Below is a small trained network, with its code and all its weights. Each question gives an input and a class and asks what happens when units are switched off, that is, made to give their printed mean instead of their output.

import numpy as np


def w(rows, s, z=0):
    codes = np.array(rows[::2]) - 128.0
    scale = np.full(codes.shape[1], s)
    scale[-1] = z or s
    return codes * scale


def norm(h):
    return h / np.sqrt((h * h).mean(-1, keepdims=True) + 1e-5)


def f(y):
    return np.maximum(y, 0)


def log_softmax(a):
    a = a - a.max(-1, keepdims=True)
    return a - np.log(np.exp(a).sum(-1, keepdims=True))


def net(x, mask):
    res = np.array(x, float).reshape(1, 6) / 4 @ E
    u = 0
    for l in range(2):
        y = f(norm(res) @ A[l][:, :-1].T + A[l][:, -1])
        res = res + np.where(mask[u : u + 12], y, B[l][:, -1]) @ B[l][:, :-1]
        u += 12
    return log_softmax(norm(res)[-1] @ U[:, :-1].T + U[:, -1])


A, B = {}, {}
E = w([
[83,26,80,217],'x0',
[131,129,129,129],'x1',
[130,128,130,126],'x2',
[137,128,132,129],'x3',
[185,246,178,228],'x4',
[251,86,50,80],'x5',
],0.003)
A[0] = w([
[124,51,126,84,94],'0.n1',
[142,184,157,182,94],'0.n2',
[95,132,174,151,140],'0.n3',
[120,132,104,156,114],'0.n4',
[186,169,142,163,71],'0.n5',
[63,161,138,177,68],'0.n6',
[95,147,157,126,9],'0.n7',
[116,137,97,87,164],'0.n8',
[133,82,98,220,120],'0.n9',
[162,67,101,197,184],'0.n10',
[57,1,70,207,81],'0.n11',
[193,113,103,135,88],'0.n12',
],0.0089,0.0013)
B[0] = w([
[3,127,166,148,186],'0.n1',
[143,51,152,135,198],'0.n2',
[129,106,59,116,175],'0.n3',
[205,158,164,161,146],'0.n4',
[94,56,164,137,188],'0.n5',
[124,158,47,46,188],'0.n6',
[89,138,86,115,152],'0.n7',
[169,143,242,90,160],'0.n8',
[141,226,177,104,195],'0.n9',
[119,208,132,51,194],'0.n10',
[199,162,176,97,254],'0.n11',
[102,60,26,140,172],'0.n12',
],0.004,0.006)
A[1] = w([
[96,203,116,184,85],'1.n1',
[28,149,101,159,207],'1.n2',
[150,119,61,107,210],'1.n3',
[88,82,102,118,159],'1.n4',
[71,138,122,161,244],'1.n5',
[81,170,118,112,147],'1.n6',
[159,98,2,163,186],'1.n7',
[172,180,102,200,253],'1.n8',
[134,111,174,73,199],'1.n9',
[146,202,53,68,238],'1.n10',
[143,155,129,233,85],'1.n11',
[120,82,147,150,73],'1.n12',
],0.0073,0.0016)
B[1] = w([
[127,93,117,173,174],'1.n1',
[130,113,51,167,183],'1.n2',
[29,161,102,145,176],'1.n3',
[133,103,196,161,164],'1.n4',
[207,63,54,77,168],'1.n5',
[176,100,76,160,193],'1.n6',
[110,55,80,153,168],'1.n7',
[40,118,168,59,196],'1.n8',
[188,204,157,253,245],'1.n9',
[131,163,96,200,253],'1.n10',
[185,99,226,57,164],'1.n11',
[142,202,134,117,134],'1.n12',
],0.0055,0.0044)
U = w([
[169,199,160,137,151],'0',
[126,88,43,144,182],'1',
[159,112,151,167,126],'2',
[113,141,166,122,122],'3',
[65,43,255,78,8],'4',
],0.0078,0.0011)

Each question gives the input, the list of numbers given to net, and the class t.
The units are the neurons (one row each of A and B). Each row of codes is followed by its name. A weight is (code - 128) times the scale printed after its matrix; where a second scale follows, it is the last column's (A, B and U).
mask holds one flag per neuron, layer by layer. A switched-off neuron (its flag False) gives its mean, the last column of its row in B, instead of its output. The means were averaged over made-up inputs and are rounded, as every weight is.
A unit's drop is (log p(t) with every unit on - log p(t) with that unit switched off) / (log p(t) with every unit on - log p(t) with every unit switched off).
The circuit of an input: a set's keep is (log p(t) with only the set's units on - log p(t) with every unit switched off) / (log p(t) with every unit on - log p(t) with every unit switched off). Starting from the 12 units with the biggest drops (on a tie, the unit counted first), units are removed one at a time, each time the one whose removal leaves the highest keep (on an exact tie, the one counted first), for as long as the keep stays at least 0.8.
circuit, biggest first: the units of the circuit, biggest drop first
k most important neurons: the k neurons with the biggest drops, biggest first
k most important neurons of layer l: the k neurons of layer l with the biggest drops, biggest first
input [3,7,-5,-2,-6,-7], class 1: circuit, biggest first	[1.n2, 1.n5]
input [7,6,1,-7,2,6], class 0: 3 most important neurons	[0.n9, 0.n11, 0.n10]
input [8,6,-1,5,2,7], class 0: circuit, biggest first	[0.n10, 0.n9]
input [-3,-3,-1,4,-5,4], class 4: circuit, biggest first	[0.n1, 0.n8]
input [-4,3,-4,-8,5,8], class 1: 2 most important neurons	[0.n12, 0.n11]
input [7,7,3,3,0,-7], class 0: circuit, biggest first	[0.n11, 0.n9, 0.n5]
input [5,5,7,-6,7,-5], class 4: circuit, biggest first	[1.n11, 1.n8, 1.n9]
input [-1,1,-8,0,2,-1], class 4: circuit, biggest first	[0.n2, 1.n10]
input [-4,3,-1,-5,7,8], class 1: 3 most important neurons of layer 1	[1.n7, 1.n9, 1.n3]
input [3,2,3,-7,7,8], class 1: 2 most important neurons of layer 1	[1.n7, 1.n9]
input [2,8,-4,1,-5,-8], class 1: most important neuron	[1.n5]
input [8,0,-6,6,-2,-7], class 0: 2 most important neurons	[0.n11, 0.n9]
input [4,-5,4,3,8,-5], class 4: 2 most important neurons of layer 1	[1.n11, 1.n8]
input [6,-3,-3,-1,4,-7], class 1: 3 most important neurons of layer 1	[1.n9, 1.n5, 1.n2]
input [5,2,4,-4,-7,5], class 4: most important neuron of layer 1	[1.n6]
input [0,1,-2,1,8,-6], class 4: 2 most important neurons of layer 0	[0.n2, 0.n1]
input [-3,-6,0,-3,8,-1], class 4: 2 most important neurons of layer 1	[1.n8, 1.n9]
input [4,8,-8,-2,-6,-8], class 1: 2 most important neurons of layer 1	[1.n2, 1.n5]
input [0,4,-6,-4,6,5], class 4: 3 most important neurons	[0.n6, 1.n8, 0.n5]
input [8,7,-2,6,0,4], class 0: most important neuron	[0.n11]
input [-1,-5,-8,-2,6,5], class 4: 3 most important neurons of layer 0	[0.n6, 0.n5, 0.n3]
input [-4,3,-5,0,-8,2], class 4: 2 most important neurons of layer 0	[0.n1, 0.n8]
input [4,-4,-4,4,7,0], class 4: 2 most important neurons of layer 1	[1.n8, 1.n9]
input [2,-6,-5,3,5,7], class 1: 2 most important neurons of layer 1	[1.n7, 1.n9]
input [7,4,6,-6,-7,3], class 0: 2 most important neurons	[0.n11, 1.n9]
input [8,1,3,8,-2,0], class 0: 2 most important neurons of layer 0	[0.n11, 0.n10]
input [-4,-2,2,-2,5,2], class 4: most important neuron of layer 1	[1.n10]
